Below are the code and all the weights of a small trained network. Each question names an input and a class and asks about switching units off, where a switched-off unit gives its printed mean instead of its output.

import numpy as np


def w(rows, s, z=0):
    codes = np.array(rows[::2]) - 128.0
    scale = np.full(codes.shape[1], s)
    scale[-1] = z or s
    return codes * scale


def f(y):
    return np.maximum(y, 0)


def log_softmax(a):
    a = a - a.max(-1, keepdims=True)
    return a - np.log(np.exp(a).sum(-1, keepdims=True))


def net(x, mask):
    res = np.array(x, float).reshape(1, 8) / 4 @ E
    y = f(res @ A[0][:, :-1].T + A[0][:, -1])
    res = res + np.where(mask, y, B[0][:, -1]) @ B[0][:, :-1]
    return log_softmax(res[-1] @ U[:, :-1].T + U[:, -1])


A, B = {}, {}
E = w([
[116,132,143,134,151,125,108,106,123,120,104],'x0',
[120,70,214,110,176,53,201,120,242,122,108],'x1',
[131,134,114,116,121,106,140,160,123,123,141],'x2',
[131,133,138,114,132,123,132,151,118,121,132],'x3',
[174,41,86,193,131,176,104,232,133,75,47],'x4',
[119,144,128,144,136,127,125,125,133,119,122],'x5',
[134,176,127,55,111,137,11,156,229,168,142],'x6',
[125,157,147,140,137,119,132,166,122,103,143],'x7',
],0.012)
A[0] = w([
[134,83,200,118,150,102,176,152,242,128,106,143],'neuron 1',
[128,152,123,115,132,132,64,143,178,128,111,59],'neuron 2',
[133,92,177,105,132,109,163,133,218,91,114,149],'neuron 3',
[143,71,146,188,125,124,75,165,132,117,115,112],'neuron 4',
[127,116,118,139,137,153,134,165,122,138,93,72],'neuron 5',
[133,72,106,153,135,166,101,180,148,94,95,23],'neuron 6',
[104,154,145,64,79,171,49,164,214,124,124,101],'neuron 7',
[145,104,116,166,104,119,107,127,139,115,112,54],'neuron 8',
[122,95,141,187,127,151,249,101,29,112,112,96],'neuron 9',
[147,107,134,136,126,140,156,117,105,105,142,110],'neuron 10',
[134,174,84,132,82,201,45,138,30,131,139,128],'neuron 11',
[141,151,108,156,93,155,41,135,42,143,168,176],'neuron 12',
[143,148,115,122,105,147,104,120,104,107,131,153],'neuron 13',
[148,137,113,117,122,116,11,159,196,139,147,74],'neuron 14',
[114,218,178,84,117,107,158,47,89,177,200,4],'neuron 15',
[136,84,112,169,137,157,108,184,145,124,72,36],'neuron 16',
[120,117,137,152,114,116,159,115,82,115,118,99],'neuron 17',
[152,134,144,193,116,133,146,125,189,110,166,166],'neuron 18',
[149,80,120,141,109,176,116,200,137,117,77,38],'neuron 19',
[150,147,135,134,136,155,96,153,165,195,148,91],'neuron 20',
],0.014,0.0035)
B[0] = w([
[87,96,100,141,152,139,252,134,136,233,84,252],'neuron 1',
[182,70,119,111,135,107,94,176,79,122,160,183],'neuron 2',
[49,137,114,134,159,126,191,159,101,159,43,222],'neuron 3',
[119,175,164,69,113,134,136,92,152,103,154,187],'neuron 4',
[142,125,111,80,137,162,102,88,157,165,200,161],'neuron 5',
[127,166,115,78,75,144,122,74,174,65,137,197],'neuron 6',
[199,97,132,210,137,119,26,154,73,86,125,228],'neuron 7',
[134,163,126,90,98,98,182,199,143,107,185,153],'neuron 8',
[222,76,143,215,143,103,5,223,58,120,146,248],'neuron 9',
[135,140,129,153,167,115,60,136,136,145,118,158],'neuron 10',
[62,115,128,117,166,121,250,147,120,213,46,239],'neuron 11',
[99,78,108,137,145,114,221,124,181,210,85,216],'neuron 12',
[56,110,140,136,181,112,148,128,118,71,71,162],'neuron 13',
[191,115,139,226,142,129,42,157,89,152,169,217],'neuron 14',
[107,206,121,35,58,167,121,69,200,28,192,250],'neuron 15',
[93,167,137,65,96,141,126,83,145,56,159,199],'neuron 16',
[175,120,142,178,149,140,64,110,116,151,130,170],'neuron 17',
[129,79,91,96,110,129,112,75,127,169,86,160],'neuron 18',
[99,201,134,97,96,125,110,57,163,95,182,201],'neuron 19',
[167,110,165,142,128,108,122,165,79,85,138,172],'neuron 20',
],0.012,0.023)
U = w([
[78,109,68,130,180,89,248,139,180,242,59,226],'0',
[254,104,120,210,152,74,40,180,108,115,186,7],'1',
[127,240,100,34,58,129,139,49,234,47,228,142],'2',
],0.0068,0.0013)

Each question gives the input, the list of numbers given to net, and the class t.
The units are the neurons (one row each of A and B). Each row of codes is followed by its name. A weight is (code - 128) times the scale printed after its matrix; where a second scale follows, it is the last column's (A, B and U).
mask holds one flag per neuron, in row order. A switched-off neuron (its flag False) gives its mean, the last column of its row in B, instead of its output. The means were averaged over made-up inputs and are rounded, as every weight is.
A unit's drop is (log p(t) with every unit on - log p(t) with that unit switched off) / (log p(t) with every unit on - log p(t) with every unit switched off).
The circuit of an input: a set's keep is (log p(t) with only the set's units on - log p(t) with every unit switched off) / (log p(t) with every unit on - log p(t) with every unit switched off). Starting from the 12 units with the biggest drops (on a tie, the unit counted first), units are removed one at a time, each time the one whose removal leaves the highest keep (on an exact tie, the one counted first), for as long as the keep stays at least 0.8.
circuit, biggest first: the units of the circuit, biggest drop first
k most important neurons: the k neurons with the biggest drops, biggest first
drop when u is switched off: that unit's drop, to one decimal
input [-2,0,-3,-7,-5,6,-3,1], class 2: circuit, biggest first => [neuron 15]
input [5,2,-6,6,3,-3,0,-6], class 2: 2 most important neurons => [neuron 11; neuron 12]
input [2,6,0,2,-2,6,7,-6], class 1: 2 most important neurons => [neuron 7; neuron 14]
input [0,-4,1,-6,0,-8,4,7], class 0: 2 most important neurons => [neuron 11; neuron 9]
input [-3,-8,2,0,2,-2,8,6], class 0: 3 most important neurons => [neuron 11; neuron 12; neuron 9]
input [3,5,2,4,-1,1,7,6], class 1: 2 most important neurons => [neuron 7; neuron 14]
input [8,3,6,-1,2,-4,4,6], class 1: 4 most important neurons => [neuron 11; neuron 12; neuron 7; neuron 14]
input [-8,0,-1,5,-2,7,2,8], class 1: 2 most important neurons => [neuron 19; neuron 16]
input [2,-7,-2,-4,-7,4,3,5], class 0: 2 most important neurons => [neuron 11; neuron 12]
input [-1,-5,6,-2,1,7,-5,7], class 0: 3 most important neurons => [neuron 11; neuron 12; neuron 7]
input [-5,-8,-6,-1,5,0,7,-6], class 0: 3 most important neurons => [neuron 11; neuron 12; neuron 9]
input [7,2,7,-7,-3,-8,-5,0], class 1: drop when neuron 15 is switched off => 0.0
input [-5,0,-4,-1,3,-7,1,1], class 2: drop when neuron 9 is switched off => 0.1
input [0,-1,-5,3,-4,8,-5,8], class 1: drop when neuron 9 is switched off => 2.4
input [3,-2,6,3,7,7,-6,-8], class 2: circuit, biggest first => [neuron 19]
